Here is a tiny trained network, its code and every weight. The questions are about switching its units off for an input and a class, where a switched-off unit gives its printed mean instead of its output.

import numpy as np


def w(rows, s, z=0):
    codes = np.array(rows[::2]) - 128.0
    scale = np.full(codes.shape[1], s)
    scale[-1] = z or s
    return codes * scale


def norm(h):
    return h / np.sqrt((h * h).mean(-1, keepdims=True) + 1e-5)


def f(y):
    return y / 2 * (1 + np.tanh(0.7978845608 * (y + 0.044715 * y**3)))


def log_softmax(a):
    a = a - a.max(-1, keepdims=True)
    return a - np.log(np.exp(a).sum(-1, keepdims=True))


def net(x, mask):
    res = np.array(x, float).reshape(1, 7) / 4 @ E
    u = 0
    for l in range(4):
        y = f(norm(res) @ A[l][:, :-1].T + A[l][:, -1])
        res = res + np.where(mask[u : u + 5], y, B[l][:, -1]) @ B[l][:, :-1]
        u += 5
    return log_softmax(norm(res)[-1] @ U[:, :-1].T + U[:, -1])


A, B = {}, {}
E = w([
[94,126,65,89,146,66,43,70,168,102],'x0',
[129,127,125,128,127,129,128,132,128,126],'x1',
[128,17,143,124,152,108,213,54,147,105],'x2',
[204,124,131,58,209,134,104,127,112,174],'x3',
[148,118,172,138,145,2,138,176,49,105],'x4',
[160,71,198,134,53,132,51,100,114,139],'x5',
[109,230,217,119,153,178,104,16,100,77],'x6',
],0.0085)
A[0] = w([
[129,93,90,160,129,136,119,153,156,197,147],'0.n1',
[3,113,196,148,119,116,116,193,203,82,100],'0.n2',
[92,117,67,102,146,96,59,99,171,85,2],'0.n3',
[162,192,125,190,143,126,57,188,159,138,38],'0.n4',
[159,143,141,110,129,115,131,131,125,123,22],'0.n5',
],0.0071,0.0076)
B[0] = w([
[106,142,139,119,141,160,133,88,133,127,252],'0.n1',
[181,149,91,81,103,115,152,77,65,145,201],'0.n2',
[150,108,115,144,129,117,83,144,206,81,135],'0.n3',
[84,69,71,141,160,168,100,158,42,117,144],'0.n4',
[191,67,7,103,61,198,154,195,152,164,59],'0.n5',
],0.013,0.0022)
A[1] = w([
[142,12,14,122,60,95,138,237,184,241,75],'1.n1',
[213,76,139,5,204,167,76,121,92,215,2],'1.n2',
[80,138,77,229,11,93,153,108,129,116,68],'1.n3',
[145,23,213,92,24,163,17,132,114,102,39],'1.n4',
[158,121,105,88,133,9,102,168,73,2,88],'1.n5',
],0.0061,0.0054)
B[1] = w([
[95,209,186,96,121,96,144,53,129,183,252],'1.n1',
[166,136,86,99,113,127,131,115,106,116,174],'1.n2',
[213,139,89,52,104,133,124,126,103,90,192],'1.n3',
[172,149,51,247,179,99,135,111,152,154,191],'1.n4',
[139,109,161,136,116,118,137,179,159,119,235],'1.n5',
],0.016,0.0034)
A[2] = w([
[238,112,113,51,234,138,102,152,118,183,32],'2.n1',
[84,216,43,125,226,111,234,176,172,68,11],'2.n2',
[201,123,190,190,75,236,243,189,20,252,3],'2.n3',
[114,96,79,104,108,61,25,107,189,130,106],'2.n4',
[116,190,54,135,49,137,71,255,113,217,114],'2.n5',
],0.0067,0.0044)
B[2] = w([
[147,146,55,76,59,108,162,128,100,100,184],'2.n1',
[226,104,118,231,100,121,82,115,145,174,198],'2.n2',
[99,144,79,104,156,72,105,141,255,55,252],'2.n3',
[124,176,107,121,178,172,220,183,194,87,203],'2.n4',
[64,80,108,130,204,123,113,49,69,94,234],'2.n5',
],0.013,0.0033)
A[3] = w([
[85,125,87,171,43,128,147,125,102,82,68],'3.n1',
[110,133,112,128,84,179,134,94,150,145,108],'3.n2',
[135,144,73,157,148,74,131,120,123,193,104],'3.n3',
[104,98,73,105,117,222,97,113,176,166,66],'3.n4',
[126,11,123,117,134,118,210,84,150,132,2],'3.n5',
],0.012,0.0043)
B[3] = w([
[200,103,38,36,137,201,142,142,133,192,166],'3.n1',
[163,97,166,117,162,6,134,180,83,154,208],'3.n2',
[176,122,174,164,84,232,113,91,129,118,254],'3.n3',
[124,37,195,160,70,64,173,223,67,135,243],'3.n4',
[64,179,78,129,166,212,2,146,55,125,226],'3.n5',
],0.011,0.004)
U = w([
[223,118,81,238,122,148,109,105,145,169,180],'0',
[85,202,193,72,107,108,145,52,132,192,254],'1',
[203,122,28,6,74,137,161,134,85,102,69],'2',
[72,119,87,105,157,125,130,176,253,68,79],'3',
[27,97,78,132,173,171,56,123,35,126,25],'4',
[133,53,191,135,99,68,151,241,69,141,100],'5',
],0.017,0.0039)

Each question gives the input, the list of numbers given to net, and the class t.
The units are the neurons (one row each of A and B). Each row of codes is followed by its name. A weight is (code - 128) times the scale printed after its matrix; where a second scale follows, it is the last column's (A, B and U).
mask holds one flag per neuron, layer by layer. A switched-off neuron (its flag False) gives its mean, the last column of its row in B, instead of its output. The means were averaged over made-up inputs and are rounded, as every weight is.
A unit's drop is (log p(t) with every unit on - log p(t) with that unit switched off) / (log p(t) with every unit on - log p(t) with every unit switched off).
The circuit of an input: a set's keep is (log p(t) with only the set's units on - log p(t) with every unit switched off) / (log p(t) with every unit on - log p(t) with every unit switched off). Starting from the 12 units with the biggest drops (on a tie, the unit counted first), units are removed one at a time, each time the one whose removal leaves the highest keep (on an exact tie, the one counted first), for as long as the keep stays at least 0.8.
units of the circuit, in order: the units of the circuit, biggest drop first
top k neurons: the k neurons with the biggest drops, biggest first
k most important neurons of layer l: the k neurons of layer l with the biggest drops, biggest first
input [-6,-1,-8,4,-7,6,4], class 4: top 3 neurons => [2.n5, 1.n4, 0.n4]
input [8,5,4,3,4,2,-6], class 3: units of the circuit, in order => [2.n4]
input [3,-3,-8,-1,6,7,5], class 4: 2 most important neurons of layer 0 => [0.n4, 0.n3]
input [5,-4,-3,4,2,-4,1], class 3: 4 most important neurons of layer 1 => [1.n4, 1.n5, 1.n3, 1.n1]
input [5,3,-6,-4,5,-5,-4], class 4: 2 most important neurons of layer 1 => [1.n4, 1.n5]
input [8,-6,2,4,0,4,7], class 3: top 3 neurons => [2.n4, 1.n1, 0.n3]
input [0,-4,7,6,-2,-1,-2], class 4: 2 most important neurons of layer 3 => [3.n5, 3.n1]
input [3,-2,-6,3,8,4,5], class 5: 2 most important neurons of layer 1 => [1.n5, 1.n1]
input [8,-4,7,4,7,0,-2], class 3: units of the circuit, in order => [2.n4, 3.n4]
input [7,-4,-8,5,0,-4,-5], class 4: top 3 neurons => [2.n5, 0.n4, 2.n3]
input [-8,-1,-4,-4,-3,1,-7], class 3: top 2 neurons => [2.n3, 0.n1]
input [-5,-5,-8,5,-5,-5,6], class 4: top 3 neurons => [1.n1, 0.n4, 2.n5]
input [6,-8,3,-8,-6,-5,7], class 2: top 2 neurons => [1.n1, 3.n1]
input [-8,6,2,-7,-3,-5,-2], class 3: top 2 neurons => [2.n3, 2.n1]
input [4,-4,-6,7,4,4,-1], class 2: top 3 neurons => [2.n1, 1.n2, 3.n5]
input [-8,-8,6,1,-5,-3,3], class 3: units of the circuit, in order => [2.n3]
input [-7,-3,-3,-8,7,5,-1], class 2: top 2 neurons => [3.n1, 1.n3]
input [-8,4,1,0,0,8,8], class 0: top 2 neurons => [1.n4, 1.n1]
input [-5,-8,-6,4,-2,-2,-1], class 4: top 4 neurons => [2.n5, 0.n4, 1.n5, 2.n4]
input [8,6,-4,-8,0,-5,-5], class 2: units of the circuit, in order => [1.n3]
input [-2,-4,-5,8,-4,-3,-8], class 1: 2 most important neurons of layer 1 => [1.n1, 1.n3]
